Each row comes from the steps of one walk. Every step used is in the known rows, and no mark comes twice. Write the walk behind each row, first mark first.
Each row is shifted at random along 5 fixed directions that mean nothing.
Known rows
megibe, didu, sosu, neto, lebo, sotu: [-172  -72  -44 -120  -74   13  118  315 -119  -99  279   99  -45 -293
 -187  261  -34 -138  -57  -32 -115  137   83 -242  224  104 -183   96
 -318   99   91 -128    8  -76  127  -75  -20   11 -252 -147 -217  227
   52  -53 -280  147   62 -219   89  191 -109   61 -117  -13   61 -258
 -212   91  -22 -184  -32]
neto, megibe, didu, sosu, bosi: [ -33 -206 -160 -185 -177  -57  195  238  -60   60  448  -68 -219   29
 -186  238 -103  -37   26   84  226  441   12  -73   34  251  -83  121
 -479 -126  -44   35  248  -30  193 -161  -65 -159 -348  -83 -449  440
  -35  236 -260  -79  190 -139 -200   60  218 -242  -96  164   22 -269
  115  141   12 -101  -16]
bosi, fute, sosu, megibe: [ -12 -142   36  266  154   98  104  267   21  261 -333  146  -12 -125
  -16  -15 -247 -109  -37    7   19 -267  105 -246   71  -60  -49  152
 -195  337  365  -42   12   12   28   56   11 -126  108   -7   94   63
  273  101 -104  100 -168  108  469 -221  -35 -338 -105  -88  147 -157
  -22  183   94  160  -10]
bosi, fute, sosu, neto, rubol, lebo, megibe, didu: [-210   47 -119 -225 -129 -100   67  159  -53 -136  314   33    1 -167
  -26   89  -19   18   51  -29 -169   88  -36  -66   14   96 -306   76
   86 -128  -22   45 -616 -123    5    4   -1   60 -123   36 -145   43
  160   28 -103    6  215  125  -55  179 -195  127  -74   79   99   81
 -168  167 -193 -235 -102]
megibe, neto, lebo, fute, sosu: [-135  645 -187 -223  176 -158   49 -411  254 -184  151  254 -127  121
   18   20   73   38   -7 -292 -402  -15  389 -159 -264 -295 -418   10
    7 -208    9   -4 -575  -65 -197  144  -12  231 -339   88  409 -409
 -346  123  207  -79  -74  571 -156  165 -238  339 -183 -153 -266  -40
  -84  191 -220 -157 -199]
fute, bosi, sosu, didu, neto, megibe, lebo: [  19 -131  177  -72 -146  -75 -107   20  -34   -6  116 -163  -32  -91
    5   -8  -23 -269    5   41  313  203  -81  224  -36   86   67  -43
 -222  -46  -25 -142  165   99   -9   73    6 -202  -55  152 -111  132
  -59   63  -54  126  104 -129 -141  153    8  -61  -27   77   45 -177
   15   -2  220   -7  -76]
sotu, fute, bosi, rubol, didu, megibe: [ 170  117 -355   34 -251   46  276   98  110  -88  -37   40 -188 -210
   57  205  -73 -264  -50    4 -222 -117  298 -280  -71 -138 -278   96
  181  169  319   96  -49    2  -12 -189  -50  -83  -77 -133  155 -271
  163  101  -48  -63 -336  114  368 -152   31 -121 -128 -159   80   91
 -109  293   -2  -35 -176]
neto, megibe, didu, sosu: [ -35 -104  -25   40  102   19  125 -117  -56   85    2   72   60   66
   21  -68   10   12   86  140  150   89    2   87 -136  -29   30 -162
 -179 -195   42  -39  390   71  -54   92  -41 -314  -78  109  -33   40
   85  194   87   -4  153   82 -107 -161  -29 -117  -20    6 -112 -200
  227 -150   58  180   96]
neto, rubol, bosi, sosu: [  -7  135  134  129   76   34  137 -155   21  120 -175 -420   58   82
  -82 -111   39  -69 -105  -35  -82 -120  -65  -80   78 -175   25 -130
   31  -51 -122  119  305  -28  -10   -4  -41   76  138   35   93   -1
   92  -60  206   23  -40   96  103 -259   42  139   55 -125  -83  203
    1 -193  -88  134  168]
fute, bosi, rubol, lebo, sotu, neto: [ -86   -1    6  -89 -400   81  -56   81  -31  -83   48 -330  -71 -223
   65   12  -77 -225 -187 -122  -35  -11   27   15  -33   44  130  -33
  322  -37  -91   41 -181   39   54 -103  -86  122  -57   83  -10  -21
  -89 -177  -78  144   51 -127  123    4 -108  139   36   76    5  253
 -134   28   65 -143 -149]
sotu, bosi, rubol, fute, sosu, megibe, didu, neto, lebo: [-120  -37  -51 -178 -213  -61   72   39   53 -174  185  148  -59 -125
   59  135  -37   21  -28  -99 -182   16   76    5  -43   56 -254   70
  198   25   88  172 -104  -57  -42  -33   58   64  -52   -7   12  -85
  -95   89  -91  -69   20   21  -21   96    4   47  -16    4   38  180
  -32  249  -68 -189 -136]
sosu, megibe, bosi, rubol, lebo, neto, didu: [  54  100   -9   92 -140 -121  138  -95  149 -197 -113 -114   81 -141
   89   40  108 -187  -84  -81 -382 -255  220 -290    2 -186  -70 -107
  106  -34   42   80   57  -41 -143   91   24  -15   28  -66  122 -263
  383   46  -55  -12 -168   93  232  -94 -184  273  -68 -381  -87   26
 -256   77  -52  -28 -159]
bosi, rubol, sotu, fute, sosu, didu, neto, megibe: [-333 -343   87  -94 -278  103 -196  131 -192  -40  146  -90   88 -164
   91  -30 -124   13   59  178  322  139 -332  443  -82  313  108 -184
  135 -153 -151   77 -194  -14   51  -11 -121 -134  216  295 -293  191
   25  -45   45   86  502 -404 -187  -10   19 -191  167  301  225  117
  -24 -146  177 -157   41]
neto, didu, megibe, bosi, rubol, fute: [  24 -225  -74  -19 -117   32  193   84  -14   23  174   37  -85  119
    8   66  -74  111   -5  154  148  154  -82   22  -38  202   -9  -27
   17   -9 -108   86  -56   23  103 -117  -68  -70   13  -60 -300  147
   43  132  -90  -27   46  -60  -50 -137  139 -195   54   44  -49  109
  123   56 -115 -102   26]
neto, rubol, lebo, megibe, bosi: [-202 -384  138  -94 -103  100  190  498 -207  164  366 -301   70  160
 -242   83  -62  221 -170  254  228  258 -247 -207  298  411   56  195
 -129 -190 -294   10 -118 -214  258 -133  -99   93  -71 -139 -711  598
 -147   32 -305  142  345 -339   73  -53  155  -38  102  232   41   -5
  -29   -4 -323 -180  158]
neto, megibe, lebo, sotu, fute, bosi: [ 377  337  -13  219  269   52   16  -34   98  186 -310  360  158  303
  -72 -117  143  193    4   50  -29 -271  105 -380   89 -172  224  102
   98  104   27 -171   88  -88  -52  -15    8   38  -55 -291  276 -279
    1  -37  -25   67 -396  -55  225 -248    0   70   81 -189 -207 -246
  168  -57 -159  386   75]
lebo, sotu, neto, megibe, bosi, sosu, fute: [  99    2  122  383   48   58   94   28   46   72 -470  -61  239   50
   11   20   -5 -176  -14  -53 -164 -339  163 -312  108 -103  187    0
 -112   44  168   94  305   -4 -105   88   75   26  291  -73  206 -204
  454  -67 -178   76 -138  -62  303  -79 -100   31   59 -178   75 -333
 -115  -64   -3  136  -38]
fute, sosu, megibe, neto, lebo, sotu, bosi: [  98  284  -92   46  107   -2 -185  -92  104  101 -175  273 -204   73
   52  -68  -31   10   24 -159  -33 -107  294  -76 -127 -133   32  106
   18  237  175  -38  192   74  -55  -78  101  127 -182 -139  376 -193
 -212   28   65  -40 -371  -22  102   19  107  -57 -164  -42  -76 -197
  265  106  190  237  -80]
fute, bosi, sosu, megibe, lebo, sotu, neto, rubol: [  83  198 -101 -189  118  -39 -242 -250   79  -83  269 -107  -40  127
   58 -175  164   72   36 -145    6  282  -43  310 -161  -23  153 -139
  163 -364 -284   84 -124  -18   11   16  -43   38 -205   65  106 -125
 -117 -101   53 -132  247    8 -393  149   73  344   61  217  -36  296
   41  -99    5   25  -40]
rubol, bosi, sosu, neto, lebo: [-200 -274  376    8 -115   83 -104  110  -75   78  -56 -547   -9 -167
   -1  -36 -182 -185 -128  -90  203  -29 -124  127  141  116  149   42
 -354  284    7   85   -3   77   74   38   28  167  221  142 -144  338
  -44 -163  -24  207  108 -134  111   42  -63 -110  -36   45  129  -63
  -56  -52  195  -88   56]
rubol, fute, bosi, sosu, didu: [ 173  164   27  150  -84   -1  173  -60   23  -53 -273 -156  172  -52
  -87  -16   74  -96 -145  -35 -150 -206  -25 -229  105 -168  -12  -61
 -267    5   -4   27  345   46  -57  192  -29 -121  156  101   82 -102
  477   38   19   24 -123  153  166  -95 -158   63   78 -197  -13  -61
 -273 -173  -30  -25   62]
sotu, fute, bosi, rubol, lebo, neto, didu, sosu: [ 106  174   50  -97 -182  -81 -117 -198   71 -128  -90  -53  -18 -102
    4  -28  104 -200  -54 -117  -74 -107  -25  139  -33 -182   42 -134
  367 -132 -156 -142 -219  106  -34   34  -18   22   22  126  119 -262
 -193 -170  143   -8  -45  190  -99   70 -218  133   17 -130 -144  405
 -125  -38    7 -159  -80]
megibe, lebo, sotu, fute, sosu, didu, neto, rubol: [ 104  245 -200  -73   65  -47  -50  218  -35   71  121  485 -247  -99
 -192  151   37  141   72   -9   78   47    2  -44   91  -32 -252  193
  210  217  131 -292 -117  -85  117 -300   -9  120 -274 -207   16  -92
 -522  -73   67   25 -339 -195    5  137  148 -102 -159   21  -32   -7
   28  224  -25   -6   16]
fute, sosu, megibe, neto, rubol, lebo: [-165   23  239  191   63   57 -117   41  -11  181 -301   77  123  -65
   62 -159  -65    0  -33   41    8 -319  -23  -41   39 -106  -77  -23
  242  183  135 -115  107  -56  -49   56   88   11  214   36  117 -156
   19   53  152  139 -142  -37  356 -233  -49   -4  -92 -158   39  -67
   46  -27   32  229   32]
megibe, neto, lebo, bosi, rubol, sotu, fute, sosu, didu: [  11  320 -221 -154 -101  -52  -42  -65   66 -147  150  189  -49  -94
  -47   80  152   54  -28 -115 -256  -60   73  -74   -9  -39 -185   -8
  311   33 -119   22 -269  -91   -8  -18  -54  198  -63  -58   54 -160
 -135  -77   -5  -71   -9  -63 -116  100  -80  190   24   -2   17  176
 -136   65  -38 -236  -75]
megibe, bosi, rubol, fute, sosu, didu: [  21  -34   64  140  -37   10   88 -146   14  -27 -177  -81  228  -24
   24  -84  125   34 -101  -33 -195 -239  -60  -60  -28  -81    2 -159
  155 -115  -33  215  268   17 -123  238  -48 -121  235  168   80 -142
  366   66   87  -51   97  127   62 -148  -94   54  127  -82  -74  211
 -179 -171  -60  -37   53]
sosu, didu, neto, lebo, sotu, bosi: [  27  112  116  114   63   18   96   43  -92  -98 -106  -48  111  -21
 -139  109   90   89 -100   19  -85 -106  -15 -240  221  -83   43   27
 -229  173   60 -171  472  -14  -27    5   -5   53  -66 -170   23   34
 -137  -92   11   61 -217 -256   86   70  -10  163   73 -208 -123 -178
 -157 -157  -42    7  133]
fute, sosu, megibe, lebo: [ 122  149 -159  -89  249  -12   68   77   80   78  252  281 -118  102
 -108  -20    7  183  -34  -31  -26  186  117 -159   13  -18 -191  117
 -130  -40   57  -63  -25 -171  105   12  -38  -93 -348  -88  -19   91
 -184  177  -71  -56  -22   92   14  -45  135    8 -125   34  -55  -60
   51  120  -99  102   58]
lebo, megibe, neto, didu, sosu, fute: [ 145  170  -61  212  196  -55  117  -61   76  112 -328  285    3   16
  -43   75   21  -48  101   19  -84 -247  176 -150  -10 -235 -145   56
 -196  130  254 -224  207   67  -90  -25  100  -45   -7  -56  252 -247
   53  100  159   -4 -338  233  149  -43  -71 -140 -222 -268 -104 -345
   64   64   29  137   12]
didu, megibe, bosi, fute, sosu, neto, rubol: [-215  -46   68   53    7    5  -23   50   32   74   46    6 -113   99
   18   62 -165 -121   34  -22   21   24   90  -40  -33   61 -121   87
  -44  160  133  153 -294   -3    9    7   50   64   38  -56   13   50
   22   30  -39   16  -22  105   92   39  133 -153  -65   64   70   98
  -23  186  -91  -23 -111]
bosi, fute, sosu, megibe, lebo, sotu, neto, didu: [ -11 -353   90  -14  315   64 -169  316 -151  174   94  202   79  -17
  -74  -78  -95  228  118  123  324  185 -342  211  160  298  257   52
   79   23 -143 -353 -274  -37  192  -28  -38  -92   73  -29 -344  360
  -40  -79 -260   32  242 -351 -164  131   -9 -185  124  268  178  -20
   37  -55   92  -49  127]
sotu, bosi, fute, sosu, megibe, neto, didu: [ -40   41 -149 -102  119 -108   42  -45  119   23  148  136 -229  112
  -12   94 -150  -13  106  -78   36  171   93   80 -164   75  -38   41
 -233   25  -36  -28 -223   59   -8  -13   -4  -28  -83   29  -49   93
  -70  159  -83 -157   12   89 -195  138   74 -197  -88   54   42  -45
  101  204  100 -142 -136]
rubol, sotu, bosi, fute, sosu, neto, megibe: [  22  159   -6  155  -49   47  -18   80  -14  130 -282  118  -70  185
  -45  -28 -163   49   53   43   82 -136    7 -173   98   18  139   74
   -1  333   62   59  -71  -32   61 -114   72   85  128 -119  118   60
  106  -80   -2   28 -298 -139  175 -145  149 -223   42  -22   99 -156
  162  -41    7  230   81]
bosi, fute, sosu, megibe, didu, neto: [  89  -74 -191   85   35   13  -51  128   -5  271 -191  446 -385  -39
  114  -13 -271   -8  188   78  350   -7   90  204 -230  -21  -64  201
 -175  406  405 -135   55  229   39 -187   89 -131  -73   41  131   79
 -219  127  163   -3 -446  164  106  -83  173 -620 -233   93   77 -214
  422  283  333  270  -60]
rubol, didu, megibe, lebo, fute, bosi, sosu, neto: [ 314   -9   28  116  -45    2  -93   86   17  -34 -289   36   15 -212
   30   44   28 -261   13   24  -46 -163   87 -126  141 -142  -52  143
  -24  259  259 -165   92   45   -8  -21  127  -25  131  -87  165 -146
  177  -63  -20   71 -355   87  346   57  -41  -76 -113 -153  149 -196
 -119   58  133  144  -47]
fute, sosu, neto, lebo: [-178  471  -16 -131  205  -58  256   54   67 -100  304  137  -33   94
 -245  134   13   51 -116 -104 -335  125  150 -429  225 -109 -451   98
 -166   13  -31  -65 -412 -277   65   58  -25  193 -339 -147  -18   79
 -117   57  -75  -13 -139  116    8  103  -80  321  -62 -170  -68  -31
 -345   86 -392 -173   69]
lebo, megibe, bosi, fute, sosu, didu: [ -71 -337 -100   31 -163   -6   52  253  -40   89  -19 -162 -103 -195
   10   99 -164 -217  -23  -33  103  -11  144  -82 -107  160   20  177
 -350   39  241  121   10  142  -29   86  -29 -167  -21  119  -99  219
  331  143 -236   45  162   65  143  132  -47 -384 -140  185  132 -168
  -72  235  219 -151 -181]
bosi, fute, sosu, megibe, didu: [  52   79 -125  182  342    5  345  128   36   44  -90  310  230   24
 -106   57   28   72    6   79 -357 -155   76 -470  148 -116 -204   33
 -162  -63  158  -39   76 -184  -49  198  -28 -224   30 -120   13    3
  589  191 -198  -68  -33  184  256 -197 -123   72   70 -182   63 -152
 -240    5 -232   78   64]
sotu, neto, didu, megibe: [-337 -265   42  -91   29   75  231  110 -103 -125  310 -256   22    1
  -12  143 -177   32  -18  161  136  328  -91   68   16  225  -77  -81
 -290 -190  -73 -119 -149  -79   70   20 -114 -112  -70   35 -428  315
  -31  143 -160   14  339 -166 -150   81  -40  -22   51   78   63  -66
 -224  -24  -97 -298   40]
lebo, sotu, neto, didu, megibe, bosi, rubol, fute: [ -41 -173   76  245 -124   91  106   11  -34  -92 -282  -54  216  -33
  121   41    7  -42  -28   85 -166 -260   21 -150   44   15  121 -115
  328   10   51   51  173    1  -84   -5   21    1  288 -121   52 -216
  385  -30 -116   47  -78 -166  222 -150  -82   67  157 -154  -11   16
 -164  -95  -82   -7  -24]
megibe, neto, didu, sosu: [-321 -212  -53 -285  -73  -31  129  189  -85   38  532  -70 -316  -47
 -181  235 -224 -128   -3   73  305  518  -59  218  -43  289 -142   -5
 -414 -143 -204 -212 -182   27  205 -149 -129  -83 -276  119 -532  481
 -429  140 -117   64  327 -115 -307  192   88 -239 -144  207   16 -121
   29  124   72 -362  -42]
lebo, neto, didu, sosu, megibe, bosi, fute: [  32 -145 -126  -44    5 -115  -86  -61   71   36   40   38 -273  101
   34   47 -113  -85  112  -47  223  166  110  187 -188   47  135   39
 -389   26   15  -11  -17  231   27  -14   21 -126  -90   70  -43  133
 -106   60  -11  -95   -2  189 -214  156  100 -320 -141   69  -43 -120
  170  145  218  -51 -128]
megibe, lebo, bosi, rubol: [ 124  -53  -74  -20 -142  -11  140  111  126   68   46 -111 -241 -299
   -2  119  -73 -272 -162 -169 -128 -130  281 -180  -37  -99 -124  122
   88  261  207   39  -19   18    8 -120  -69  104 -259 -102   71  -56
 -274   13  -81  126 -146  125  290  -91  -34  -50 -215 -128  -90  183
   46  413   91  -43 -191]
lebo, neto, megibe, didu, sosu, fute, bosi, rubol: [ 233  292 -114   66   80 -121  135 -129   85   67 -136  299   30  164
  -54   17  155 -111   92   50 -124  -51   62 -124   21 -212  -70  -65
  168 -106  -82  -64   43   -1  -68  -51   30  -89  -79 -111  176 -207
  151   25  115 -109 -250  232  -83 -106   43   65   28 -157 -109  -45
   63    9 -149  146   -1]

Which walk is each row?
[  14  151 -211 -267  349  -72   80  119  -77   67  441  403 -139  258
 -126  -27   17  392  174  119  124  395 -147   74   25  158 -200  173
 -127  -82 -143 -130 -671  -93  125  -54  -15   70 -330  -75 -238  332
 -216   63  -30 -156   40  168 -440  198   25  -48   13  261    2  -70
  143   50 -241  -98  159] | bosi, fute, sosu, neto, lebo, megibe, didu
[  27 -111  -48 -225 -210  -83 -235  225  -66  237  104   36 -470  -88
  -99   92 -121   89   71  -20  526  194 -140  292  -31  158  -54  315
   75  367   13 -211  -89  125  184 -432   50  244 -138  -10 -154  284
 -809  -67  200   82 -282 -179  -81  183  355 -488 -272  256    7  -46
  351  333  263  -16  -26] | megibe, lebo, fute, sosu, didu, neto, rubol, bosi
[  98  109  -91 -223 -225 -135   14   87   34 -103  202  -19 -144  -49
  -77  151   -7 -242   20   21   72  245   63  -33   18   40 -153  129
  -28 -155 -105 -159 -202  -12   53 -141   15    1 -159   29  -81   31
 -191   59 -100   44  -67   25  -64  217   18   20  -59   29   58 -200
    0  173    7  -99 -141] | rubol, didu, neto, megibe, lebo, fute, bosi, sosu
[  88  267 -165  -69 -331  -74   43   29   40  -50  209  144 -236  150
   -6   75   26  -63  -34   17   -7  131  181 -171  -71    4  -78   38
  285  -29  -85   61  -21  -42   65 -272   -2  115 -288 -148   64  -93
 -332    9   -6   48 -278  -98   19  -75  198  123  -28  -61 -175  -92
  218   87 -110  124  -95] | didu, neto, megibe, bosi, rubol, lebo, sotu
[  55   -3 -129   -2   20   14   72  -14  -46 -102  168  -70  -86  128
  -47   73   28  -99   44   70   27  328   50    8  -10   96   74  -94
  -75 -284 -138  -65  191   18   81  -51  -28  -75 -118  -94 -154  130
  127   24 -192  -93   51 -147 -216  139   85   64   84  106   21  -41
  -71 -148   -6  -85   23] | lebo, sotu, neto, didu, megibe, bosi, sosu
[ 115  100  265  105  100   -8 -128 -145   16  -84 -140  -32  239  102
   10  -89  153  102  -43  -13 -139 -186  -97  -34  181 -130  -62  -27
  129  102  -64   28   58 -114  -47  136  104  172  177 -122  115 -221
  -66  -88  104   43  -26  133   59  -21  -22  280  109 -192  -53  124
  -94 -127 -217   85  118] | didu, megibe, lebo, bosi, sosu, neto, rubol, fute
[  95  208 -354 -133  -20 -113   95  183  143  -60  266  381 -397   15
 -144  303 -107  -72    3 -222 -166  147  406 -323   18   -4 -234  285
 -173  269  213  -15 -172  -30  116 -231   45  123 -388 -299  114  -54
 -398   25 -298  -62 -208   77   56  224  177  -27 -233  -22   -4 -306
   81  403  -27 -124 -232] | didu, sosu, megibe, neto, lebo, sotu, bosi, fute
[ 169  172 -218  -70 -232 -185  216  124   90 -274   67  105 -220 -217
 -100  286   21 -139  -47 -129 -267  -30  275 -318  141 -118 -455  148
   92  207  255  -10   -4 -122  -13 -173   71   45 -183 -308   65 -289
  -99   52 -152  -29 -264  116  176  191   58  124 -212 -242   36 -118
 -265  348 -153 -214 -169] | sotu, bosi, sosu, didu, megibe, lebo, neto, rubol, fute
[-202 -167   84    7  -71  -29  141   94  -52   22   38 -244   31  -81
  -99  173  -57  -87    0  -24  -71  -49 -103  -83  144   40  -44   33
 -144  158    3   95   24  -21   29  -57   17   53  194  -32 -136  177
   95  -92  -28   53   88    8   71  -15   40  -48  -11  -36   55   -3
 -111   32  -65 -103    4] | megibe, didu, sosu, neto, rubol, bosi, fute
[   5  103 -256  -65    3  -65  246  -57   66  -40  147 -174 -144   66
   -5   72   47   53   65  -25 -142  158   68  -38  -53  -55 -157   -5
    2 -111  -19  189  166  -89    4 -161   19   59  -34  -89  -34   27
  125   80   10 -205  -77   39 -111  -59  173  102  -62   11   78  -20
  -18   65  -53   -5   11] | sotu, neto, rubol, bosi, sosu, megibe, didu
[  71  -63  -18 -181  100  -54  -16   37  -36  -24  233   18  -23  194
  -68   32   80  254   61   78  126  290 -179   94   78  126    7  139
 -290 -138 -219  -30  -10  -48   94  -66   35  135   -8  -15 -233  316
 -224   -7  -10  -81   80    2 -264  110  147   25   82  142   25 -194
   95  -57  -61  -56  124] | rubol, bosi, sosu, megibe, didu, neto, lebo, fute
[-299 -314  148  -84 -380   63  -88  159 -128 -106  121 -585  -28 -376
   74   93 -188 -492  -49   50  136  159  -99  231   23  168  -50  -94
 -193   15   -7  110   -3   97   55  -27  -19 -107  157  182 -233  199
  366  -18  -66  112  262 -213  102  134  -24 -101  -44  119  329  130
 -218   21  230 -191 -120] | fute, bosi, sosu, neto, rubol, didu, megibe
[ -32  145  150   17  -63    4  -12  -71   84   -1 -190   32  -55  -81
   28  -35  -69    4  -86 -198 -159 -276   55  -27   50 -131 -135   45
  312  354  142  153 -262    2  -49  -12   79  265   87    8  250 -212
 -188 -112  132    5 -258  135  140  -19  -77   11  -52 -139  -38  291
  -19  138  -69  -48   -5] | sotu, bosi, rubol, fute, sosu, neto, lebo
[   1  -92  -82  -20 -298   44 -205   -4    7   22  -48  -41 -229 -146
  131  -49  -22 -155    2  -86   64  -71  194  137 -130   -1   65   44
  170  209  229  253    6  132   39 -151   94  107  -95   13  217  -76
  -81 -148   84   69 -125  -12   97   -9   97 -133 -208  116    5   86
  219   94  215  141  -91] | didu, sosu, neto, lebo, megibe, bosi, rubol, sotu
[  71  -17    9  -77 -155   71 -225  103  -18  -40   92 -149  117  -76
  -31  -83   63    1  -89  -82   19   28 -154   59   56  100  206  -26
   -3 -197 -244  106 -131  -30  105   25  -71   53   71   75 -113  -18
  181 -158 -146   38  311 -182   23   28  -69  152  116  143  123  248
  -90  -88    8  -85  -35] | neto, rubol, lebo, sotu, fute, bosi, sosu, megibe
[ 221  185 -236   35   -2  -45   44 -127   98  -78  -60  296 -176  -94
  130   38   96   10   76  -79 -198 -115  248  -40 -147 -207  -59    3
  170  188  261   70  298   76 -113 -180   59   50 -228 -197  359 -308
  -89  -12  117 -109 -420   -1   59  -69   79   92 -111 -171 -125   21
  225  154  110  223  -87] | sosu, megibe, didu, neto, lebo, sotu, bosi, rubol
[-131 -190  170  139  128   69  -56  112   69  128 -307   19   82    8
   52  -16  -90   23  -42  -93  -28 -245  168 -176   33   -1   65  232
  -40  151  262   28  -99   -1  -67  119  117  178  169  -17   90   -8
    7   12 -161   40  -99   27  279   52  -82 -145  -84    8   80 -166
  -92  213   30  -13 -102] | sotu, neto, lebo, fute, sosu, megibe, bosi
[  31  351 -109  -33   18   21  -54 -157  165 -152    6  115   87  130
   28  -26   76   29  -49 -120 -257  -85  162 -161  -28  -77   -1   -6
 -134  -86  -53  131 -218 -115  -39  134   16   98   63  -24  172 -233
  203  -54  -94  -14   10   57   34  -17  -95  278   51  -53   59  -82
 -149  -52  -87  -30 -106] | rubol, sotu, fute, bosi, sosu, megibe, neto, lebo
[-134  -83  -59 -196 -192  -29  172   51  -58 -205  281 -306  -69 -147
   21  141   -5  -59  -60   45 -118  145   35   48    6   49 -206   18
  175 -127    3   92  -66  -41  -21 -129  -41   57 -167    7  -92   53
 -272   16   29  -69  103  -36  -91  130    4  160    8    6   -2  182
  -64   86  -80 -214   -9] | sotu, bosi, rubol, didu, neto, lebo, megibe
[  68  299 -375  -16 -155  -30  401  132   68  -44  -10  233  -18   95
  -79  177   76   10   30  129 -306  -21  145 -479   86  -39 -140   65
  368 -119  -81   19 -314 -227   10 -264  -37  134  -93 -284  -25 -109
  352   21 -180  -55 -306  -93  155 -213   30  157   75  -88   52 -143
 -129  152 -312    9  -79] | lebo, fute, bosi, rubol, sotu, neto, megibe, didu
[ 226 -285 -225 -145 -153   42 -194  232  -76   44  191    1 -208 -319
   26   -7  -16  -55   12  -27  133  182  -41  218  -34  179  119   27
  324   38    2   35  239   51  159 -241  -58 -145 -151  -15  -92  142
  -83  -26 -121  -83  111 -330    9   56  206 -198  -69  259  170  227
  228   97  339   54  -19] | fute, sosu, megibe, lebo, sotu, bosi, rubol, didu
[ -22 -451   33  121 -127  140 -149   50 -109  -11 -229  -60   88 -141
  218  -84   -2  156   51  116  223 -154 -127  232  -53  154  253  -28
  247  199  188   74   24  122  -12  -32   20   15  324   30  -80   -5
   45 -150    2   60   75 -232   90  -47    5 -185   46  153  128    2
   60  -67  181    2    2] | sosu, didu, megibe, bosi, rubol, sotu, neto, lebo, fute
